Below are the code and all the weights of a small trained network. Each question names an input and a target symbol and asks about switching units off, where a switched-off unit gives its printed mean instead of its output.

import numpy as np


def w(rows, s, z=0):
    codes = np.array(rows[::2]) - 128.0
    scale = np.full(codes.shape[1], s)
    scale[-1] = z or s
    return codes * scale


def f(y):
    return y / 2 * (1 + np.tanh(0.7978845608 * (y + 0.044715 * y**3)))


def softmax(a):
    e = np.exp(a - a.max(-1, keepdims=True))
    return e / e.sum(-1, keepdims=True)


def log_softmax(a):
    a = a - a.max(-1, keepdims=True)
    return a - np.log(np.exp(a).sum(-1, keepdims=True))


def net(x, mask):
    ids = ['αβγδεζηθλμξπσψ'.index(c) for c in x.split()]
    T = len(ids)
    res = E[ids] + P[:T]
    r = res
    for j in range(2):
        rows = slice(3 * j, 3 * j + 3)
        q, k, v = (r @ M[0][rows].T for M in (Q, K, V))
        z = softmax(np.where(np.tri(T) > 0, q @ k.T / 3**0.5, -1e9)) @ v
        o = O[0][rows]
        res = res + np.where(mask[j], z, o[:, -1]) @ o[:, :-1]
    y = f(res @ A[0][:, :-1].T + A[0][:, -1])
    res = res + np.where(mask[2:14], y, B[0][:, -1]) @ B[0][:, :-1]
    return log_softmax(res[-1] @ U[:, :-1].T + U[:, -1])


Q, K, V, O, A, B = {}, {}, {}, {}, {}, {}
E = w([
[202,109,179,63,195,190,103,208],'α',
[145,74,72,136,159,135,174,87],'β',
[63,48,223,88,165,65,114,178],'γ',
[66,73,175,61,215,185,112,170],'δ',
[145,29,95,203,101,160,151,92],'ε',
[117,215,171,109,77,203,129,158],'ζ',
[12,100,47,112,65,113,126,132],'η',
[160,89,110,183,191,212,141,122],'θ',
[79,65,168,11,105,134,51,183],'λ',
[130,84,120,185,129,160,92,129],'μ',
[135,108,76,117,125,55,59,150],'ξ',
[68,59,175,201,87,217,174,166],'π',
[191,113,77,166,208,166,140,85],'σ',
[89,164,167,62,82,253,199,127],'ψ',
],0.021)
P = w([
[122,99,9,93,138,142,132,241],'0',
[151,99,87,128,123,129,120,125],'1',
[150,104,98,134,126,130,123,123],'2',
[146,109,104,142,128,131,123,119],'3',
[141,106,109,150,130,133,133,116],'4',
[135,108,111,152,136,136,136,118],'5',
[137,111,113,151,130,139,131,122],'6',
[129,112,112,155,134,141,142,121],'7',
[128,105,118,156,131,140,142,118],'8',
],0.015)
Q[0] = w([
[113,203,189,166,108,149,175,63],'H0',
[153,142,96,220,25,106,143,52],'H0',
[86,214,138,63,91,75,121,134],'H0',
[61,141,163,2,205,172,121,176],'H1',
[180,151,146,143,84,177,158,112],'H1',
[111,10,127,150,150,205,148,130],'H1',
],0.011)
K[0] = w([
[139,64,105,94,217,100,124,125],'H0',
[168,98,31,111,130,83,128,135],'H0',
[129,125,162,109,114,101,88,5],'H0',
[107,157,230,155,101,189,129,116],'H1',
[156,115,110,101,149,167,134,152],'H1',
[104,150,109,128,118,159,174,224],'H1',
],0.014)
V[0] = w([
[134,71,80,159,140,74,47,104],'H0',
[177,173,143,170,54,130,60,136],'H0',
[187,86,167,104,92,112,157,140],'H0',
[64,159,157,101,102,140,71,174],'H1',
[186,185,117,63,218,108,110,123],'H1',
[141,117,113,187,121,249,57,149],'H1',
],0.011)
O[0] = w([
[112,108,72,53,144,101,195,113,121],'H0',
[113,95,50,171,134,143,99,160,8],'H0',
[211,97,121,139,89,147,201,249,130],'H0',
[59,154,161,231,116,125,169,140,192],'H1',
[132,52,147,154,93,198,127,71,112],'H1',
[132,194,64,155,132,151,124,127,189],'H1',
],0.011,0.015)
A[0] = w([
[147,152,193,1,109,168,91,102,193],'N0',
[110,83,119,136,153,164,112,19,159],'N1',
[105,213,41,81,40,196,162,72,43],'N2',
[87,167,155,100,95,100,85,177,176],'N3',
[172,55,163,156,101,92,84,58,195],'N4',
[143,190,195,67,150,156,137,194,70],'N5',
[106,170,160,188,132,81,130,109,211],'N6',
[113,156,137,148,70,254,170,95,50],'N7',
[110,80,49,188,139,122,31,80,252],'N8',
[231,184,138,193,172,173,142,67,89],'N9',
[32,119,154,161,219,95,223,57,74],'N10',
[80,171,81,203,125,182,121,131,241],'N11',
],0.0083,0.0032)
B[0] = w([
[82,96,64,205,80,135,184,156,198],'N0',
[88,146,139,100,130,194,110,65,174],'N1',
[112,172,246,155,146,177,38,216,158],'N2',
[145,99,144,103,146,213,166,126,183],'N3',
[182,191,138,88,154,153,178,182,150],'N4',
[189,88,66,173,129,157,72,62,220],'N5',
[142,154,81,2,89,143,161,128,187],'N6',
[195,112,92,131,141,90,98,42,204],'N7',
[132,82,98,109,153,116,57,194,152],'N8',
[113,102,149,133,10,95,138,140,178],'N9',
[143,113,150,131,207,47,119,160,248],'N10',
[114,150,159,139,86,73,155,96,193],'N11',
],0.0082,0.016)
U = w([
[191,108,205,140,159,134,166,175,93],'α',
[104,87,129,198,222,173,102,62,144],'β',
[200,159,110,111,168,152,110,146,254],'γ',
[107,182,110,153,99,144,175,145,124],'δ',
[59,107,97,99,62,208,220,140,238],'ε',
[168,165,254,153,133,206,66,155,132],'ζ',
[82,136,149,189,132,93,47,170,177],'η',
[139,131,135,147,78,115,121,133,110],'θ',
[122,81,49,111,90,69,79,86,154],'λ',
[202,81,105,178,111,151,133,110,62],'μ',
[135,135,80,210,124,93,184,121,80],'ξ',
[134,101,155,65,122,203,88,104,48],'π',
[138,141,162,72,99,125,126,66,65],'σ',
[127,146,118,131,145,98,120,107,24],'ψ',
],0.0076,0.0039)

Each question gives the input, a string of symbols that net reads in full, and the target symbol t.
The units are the heads (3 rows each of Q, K, V and O) and the neurons (one row each of A and B). Each row of codes is followed by its name. A weight is (code - 128) times the scale printed after its matrix; where a second scale follows, it is the last column's (O, A, B and U).
mask holds one flag per unit, heads first, then neurons. A switched-off unit (its flag False) gives its mean, the last column of its rows in O or B, instead of its output. The means were averaged over made-up inputs and are rounded, as every weight is.
A unit's drop is (log p(t) with every unit on - log p(t) with that unit switched off) / (log p(t) with every unit on - log p(t) with every unit switched off).
The circuit of an input: a set's keep is (log p(t) with only the set's units on - log p(t) with every unit switched off) / (log p(t) with every unit on - log p(t) with every unit switched off). Starting from the 12 units with the biggest drops (on a tie, the unit counted first), units are removed one at a time, each time the one whose removal leaves the highest keep (on an exact tie, the one counted first), for as long as the keep stays at least 0.8.
circuit, biggest first: the units of the circuit, biggest drop first
unit that matters most: the unit with the biggest drop
k most important neurons: the k neurons with the biggest drops, biggest first
heads that matter: for each layer, one digit per head in row order, 1 if its drop is at least 0.15 and else 0, layers parted by /
drop of u: that unit's drop, to one decimal
input σ δ μ, target π: 2 most important neurons : [N1 N2]
input δ λ α, target μ: heads that matter : 01
input ε λ δ δ ε β, target γ: circuit, biggest first : [H1]
input α ζ ε μ δ δ ε δ, target η: circuit, biggest first : [H0 N8]
input δ δ σ ψ ε ε γ θ, target σ: heads that matter : 10
input θ λ γ, target α: heads that matter : 01
input ψ δ δ ζ θ θ μ, target θ: 3 most important neurons : [N9 N6 N11]
input γ β γ β ε, target α: heads that matter : 01
input ξ α ξ λ δ α π, target β: heads that matter : 11
input μ γ δ δ γ δ δ δ μ, target η: 2 most important neurons : [N2 N8]
input α δ ζ π, target μ: heads that matter : 11
input γ π σ δ π δ γ δ η, target η: heads that matter : 10
input ε δ γ δ δ λ γ λ, target ε: circuit, biggest first : [N10 N0]
input μ ε λ π δ η γ, target γ: circuit, biggest first : [H1 N3]
input γ γ δ δ β δ δ π, target α: unit that matters most : H1
input λ ε δ δ π, target ξ: circuit, biggest first : [H1 N7 N11]
input π δ λ α, target γ: 2 most important neurons : [N5 N0]
input π ξ θ, target δ: heads that matter : 01
input λ γ σ, target ξ: circuit, biggest first : [H1 N11]
input ε ψ ψ δ π, target γ: circuit, biggest first : [H1]
input ζ δ γ γ γ δ δ π, target λ: 2 most important neurons : [N7 N6]
input δ π δ π ξ, target γ: circuit, biggest first : [H1 N4 N9]
input β γ ε, target ε: heads that matter : 11
input δ λ λ, target ε: heads that matter : 00
input δ δ ζ β π λ, target γ: 3 most important neurons : [N3 N0 N9]
input δ γ γ μ ζ δ δ ψ, target ζ: drop of N2 : 2.3
input δ γ α ε, target σ: drop of N7 : 0.1
